Below is a small trained network, with its code and all its weights. Each question gives an input and a class and asks what happens when units are switched off, that is, made to give their printed mean instead of their output.

import numpy as np


def w(rows, s, z=0):
    codes = np.array(rows[::2]) - 128.0
    scale = np.full(codes.shape[1], s)
    scale[-1] = z or s
    return codes * scale


def norm(h):
    return h / np.sqrt((h * h).mean(-1, keepdims=True) + 1e-5)


def f(y):
    return y / 2 * (1 + np.tanh(0.7978845608 * (y + 0.044715 * y**3)))


def log_softmax(a):
    a = a - a.max(-1, keepdims=True)
    return a - np.log(np.exp(a).sum(-1, keepdims=True))


def net(x, mask):
    res = np.array(x, float).reshape(1, 4) / 4 @ E
    u = 0
    for l in range(4):
        y = f(norm(res) @ A[l][:, :-1].T + A[l][:, -1])
        res = res + np.where(mask[u : u + 4], y, B[l][:, -1]) @ B[l][:, :-1]
        u += 4
    return log_softmax(norm(res)[-1] @ U[:, :-1].T + U[:, -1])


A, B = {}, {}
E = w([
[65,131,70,236,175,213,85,188,116],'x0',
[139,84,149,112,98,129,39,162,113],'x1',
[40,148,213,188,142,190,52,84,253],'x2',
[153,93,100,29,187,42,210,27,215],'x3',
],0.005)
A[0] = w([
[104,127,137,103,154,145,61,164,1,20],'0.n0',
[124,101,173,83,124,74,197,141,37,2],'0.n1',
[138,147,6,71,90,133,188,118,97,78],'0.n2',
[153,65,246,99,54,136,137,118,174,56],'0.n3',
],0.0048,0.00086)
B[0] = w([
[219,146,60,155,115,211,150,146,160,210],'0.n0',
[50,211,72,70,107,116,176,129,82,221],'0.n1',
[126,185,117,172,144,71,153,195,84,254],'0.n2',
[253,186,135,61,126,114,58,52,163,195],'0.n3',
],0.0063,0.0026)
A[1] = w([
[50,124,170,168,184,199,90,84,249,162],'1.n0',
[136,84,64,232,80,162,141,176,103,33],'1.n1',
[163,130,169,214,116,157,81,254,134,9],'1.n2',
[103,96,76,79,112,58,237,142,109,49],'1.n3',
],0.0048,0.0011)
B[1] = w([
[61,57,156,159,163,131,196,103,173,253],'1.n0',
[232,92,110,47,159,140,113,72,168,207],'1.n1',
[153,114,47,181,195,153,129,101,92,201],'1.n2',
[82,255,146,172,103,134,113,156,117,241],'1.n3',
],0.0095,0.0037)
A[2] = w([
[188,159,160,136,255,120,90,232,170,25],'2.n0',
[156,147,251,150,77,84,94,106,193,124],'2.n1',
[201,141,59,162,181,171,98,143,67,8],'2.n2',
[131,114,137,176,198,102,109,119,178,113],'2.n3',
],0.0058,0.0014)
B[2] = w([
[52,58,58,103,134,187,39,124,86,143],'2.n0',
[158,157,171,62,151,254,60,41,142,192],'2.n1',
[197,68,114,137,113,128,64,149,81,253],'2.n2',
[76,105,133,201,206,73,169,88,159,181],'2.n3',
],0.0072,0.0036)
A[3] = w([
[129,191,59,155,161,68,208,79,229,240],'3.n0',
[116,123,129,94,1,164,65,150,111,8],'3.n1',
[179,154,29,63,15,48,155,93,80,189],'3.n2',
[92,187,175,115,176,32,254,249,73,142],'3.n3',
],0.0054,0.0012)
B[3] = w([
[138,103,123,194,217,146,117,133,45,236],'3.n0',
[111,50,132,194,215,182,93,114,167,132],'3.n1',
[120,152,136,221,203,83,125,172,155,255],'3.n2',
[159,195,185,77,81,3,140,150,64,251],'3.n3',
],0.0078,0.005)
U = w([
[179,135,203,46,130,150,107,72,181,145],'0',
[252,58,78,170,130,165,84,189,81,124],'1',
[140,197,154,143,129,7,179,194,76,160],'2',
[31,45,159,193,195,164,160,86,184,174],'3',
[68,80,109,65,20,138,171,199,166,3],'4',
[81,55,133,65,61,120,126,199,121,46],'5',
],0.011,0.0052)

Each question gives the input, the list of numbers given to net, and the class t.
The units are the neurons (one row each of A and B). Each row of codes is followed by its name. A weight is (code - 128) times the scale printed after its matrix; where a second scale follows, it is the last column's (A, B and U).
mask holds one flag per neuron, layer by layer. A switched-off neuron (its flag False) gives its mean, the last column of its row in B, instead of its output. The means were averaged over made-up inputs and are rounded, as every weight is.
A unit's drop is (log p(t) with every unit on - log p(t) with that unit switched off) / (log p(t) with every unit on - log p(t) with every unit switched off).
unit that matters most: the unit with the biggest drop
k most important neurons: the k neurons with the biggest drops, biggest first
k most important neurons of layer l: the k neurons of layer l with the biggest drops, biggest first
drop when u is switched off: that unit's drop, to one decimal
input [-7,-5,3,2], class 0: unit that matters most -> 2.n1
input [3,-8,-5,-3], class 1: 3 most important neurons of layer 2 -> 2.n2, 2.n0, 2.n3
input [-8,-4,0,-6], class 0: 2 most important neurons of layer 0 -> 0.n3, 0.n2
input [-7,-1,7,-8], class 0: 2 most important neurons -> 0.n3, 2.n1
input [-3,-6,3,-7], class 3: 2 most important neurons -> 0.n2, 1.n0
input [5,-3,-3,2], class 1: 4 most important neurons -> 0.n1, 1.n1, 2.n0, 1.n0
input [0,5,2,4], class 0: 2 most important neurons -> 0.n3, 2.n1
input [-2,-8,3,-7], class 3: 2 most important neurons -> 1.n0, 0.n2
input [0,-3,2,-5], class 1: 2 most important neurons of layer 1 -> 1.n2, 1.n1
input [5,-5,-4,0], class 1: 2 most important neurons -> 1.n1, 2.n2
input [0,0,-1,-4], class 1: drop when 1.n3 is switched off -> 0.0
input [-4,1,5,-4], class 0: drop when 2.n1 is switched off -> 0.7
